Below is a small trained network, with its code and all its weights. Each question gives an input and a target symbol and asks what happens when units are switched off, that is, made to give their printed mean instead of their output.

import numpy as np


def w(rows, s, z=0):
    codes = np.array(rows[::2]) - 128.0
    scale = np.full(codes.shape[1], s)
    scale[-1] = z or s
    return codes * scale


def f(y):
    return np.maximum(y, 0)


def softmax(a):
    e = np.exp(a - a.max(-1, keepdims=True))
    return e / e.sum(-1, keepdims=True)


def log_softmax(a):
    a = a - a.max(-1, keepdims=True)
    return a - np.log(np.exp(a).sum(-1, keepdims=True))


def net(x, mask):
    ids = ['αβδεξστ'.index(c) for c in x.split()]
    T = len(ids)
    res = E[ids] + P[:T]
    q, k, v = (res @ M[0].T for M in (Q, K, V))
    z = softmax(np.where(np.tri(T) > 0, q @ k.T / 2**0.5, -1e9)) @ v
    res = res + np.where(mask[0], z, O[0][:, -1]) @ O[0][:, :-1]
    y = f(res @ A[0][:, :-1].T + A[0][:, -1])
    res = res + np.where(mask[1:13], y, B[0][:, -1]) @ B[0][:, :-1]
    return log_softmax(res[-1] @ U[:, :-1].T + U[:, -1])


Q, K, V, O, A, B = {}, {}, {}, {}, {}, {}
E = w([
[222,77,131,102],'α',
[55,148,87,51],'β',
[125,184,203,153],'δ',
[168,204,180,127],'ε',
[102,253,163,145],'ξ',
[128,14,48,28],'σ',
[228,129,82,121],'τ',
],0.019)
P = w([
[59,65,2,157],'0',
[163,151,141,107],'1',
[146,149,150,89],'2',
[139,146,146,86],'3',
[137,150,137,80],'4',
[129,148,139,72],'5',
[124,153,125,73],'6',
[122,151,114,65],'7',
[124,156,99,69],'8',
[114,158,89,68],'9',
[117,158,95,63],'10',
[119,154,73,62],'11',
[115,152,59,57],'12',
[124,160,74,68],'13',
],0.0096)
Q[0] = w([
[206,89,168,211],'h0',
[175,254,105,3],'h0',
],0.0082)
K[0] = w([
[176,181,120,2],'h0',
[6,72,5,172],'h0',
],0.0059)
V[0] = w([
[68,74,106,110],'h0',
[2,183,178,121],'h0',
],0.0093)
O[0] = w([
[7,89,219,97,254],'h0',
[170,150,254,80,21],'h0',
],0.0091,0.0039)
A[0] = w([
[165,110,116,119,253],'n0',
[139,119,90,125,86],'n1',
[96,147,129,113,152],'n2',
[114,108,122,131,158],'n3',
[83,111,144,110,208],'n4',
[77,175,125,120,164],'n5',
[111,181,125,174,75],'n6',
[156,153,124,154,140],'n7',
[103,188,161,164,110],'n8',
[134,90,138,253,130],'n9',
[190,128,139,134,98],'n10',
[168,136,143,220,117],'n11',
],0.02,0.0057)
B[0] = w([
[61,152,81,124,236],'n0',
[151,78,157,135,208],'n1',
[181,106,78,158,209],'n2',
[175,203,160,105,163],'n3',
[96,216,210,220,235],'n4',
[250,76,146,73,254],'n5',
[45,85,56,100,176],'n6',
[128,120,218,214,172],'n7',
[83,107,42,105,227],'n8',
[189,102,254,248,150],'n9',
[161,156,147,145,179],'n10',
[40,57,178,140,153],'n11',
],0.0072,0.0094)
U = w([
[161,196,121,203,107],'α',
[35,58,210,95,31],'β',
[179,105,168,105,104],'δ',
[36,192,106,115,182],'ε',
[144,203,142,111,251],'ξ',
[34,254,123,210,45],'σ',
[141,72,114,124,111],'τ',
],0.0092,0.0024)

Each question gives the input, a string of symbols that net reads in full, and the target symbol t.
The units are the heads (2 rows each of Q, K, V and O) and the neurons (one row each of A and B). Each row of codes is followed by its name. A weight is (code - 128) times the scale printed after its matrix; where a second scale follows, it is the last column's (O, A, B and U).
mask holds one flag per unit, heads first, then neurons. A switched-off unit (its flag False) gives its mean, the last column of its rows in O or B, instead of its output. The means were averaged over made-up inputs and are rounded, as every weight is.
A unit's drop is (log p(t) with every unit on - log p(t) with that unit switched off) / (log p(t) with every unit on - log p(t) with every unit switched off).
The circuit of an input: a set's keep is (log p(t) with only the set's units on - log p(t) with every unit switched off) / (log p(t) with every unit on - log p(t) with every unit switched off). Starting from the 12 units with the biggest drops (on a tie, the unit counted first), units are removed one at a time, each time the one whose removal leaves the highest keep (on an exact tie, the one counted first), for as long as the keep stays at least 0.8.
circuit, biggest first: the units of the circuit, biggest drop first
top k neurons: the k neurons with the biggest drops, biggest first
drop of u: that unit's drop, to one decimal
input β δ σ δ β τ ξ α, target β: top 2 neurons -> (n5; n2)
input β δ ξ τ τ ξ ε β τ τ α ξ, target ξ: circuit, biggest first -> (n5)
input τ τ τ τ β, target τ: circuit, biggest first -> (h0; n5)
input σ δ τ, target σ: circuit, biggest first -> (h0; n4)
input τ τ ξ, target τ: circuit, biggest first -> (n5; h0; n4; n6)
input σ τ σ, target σ: top 3 neurons -> (n4; n3; n5)
input α σ β σ, target ε: top 2 neurons -> (n5; n4)
input τ τ σ ξ, target ε: top 4 neurons -> (n6; n8; n1; n9)
input δ τ τ ε ε τ ε ξ β σ, target ε: top 2 neurons -> (n5; n0)
input ξ β β δ δ ξ τ ξ ξ τ α, target ξ: drop of n5 -> 0.3
input τ τ δ τ ε τ δ δ α ε, target τ: drop of n4 -> 0.4
input β δ δ, target β: drop of n10 -> 0.1
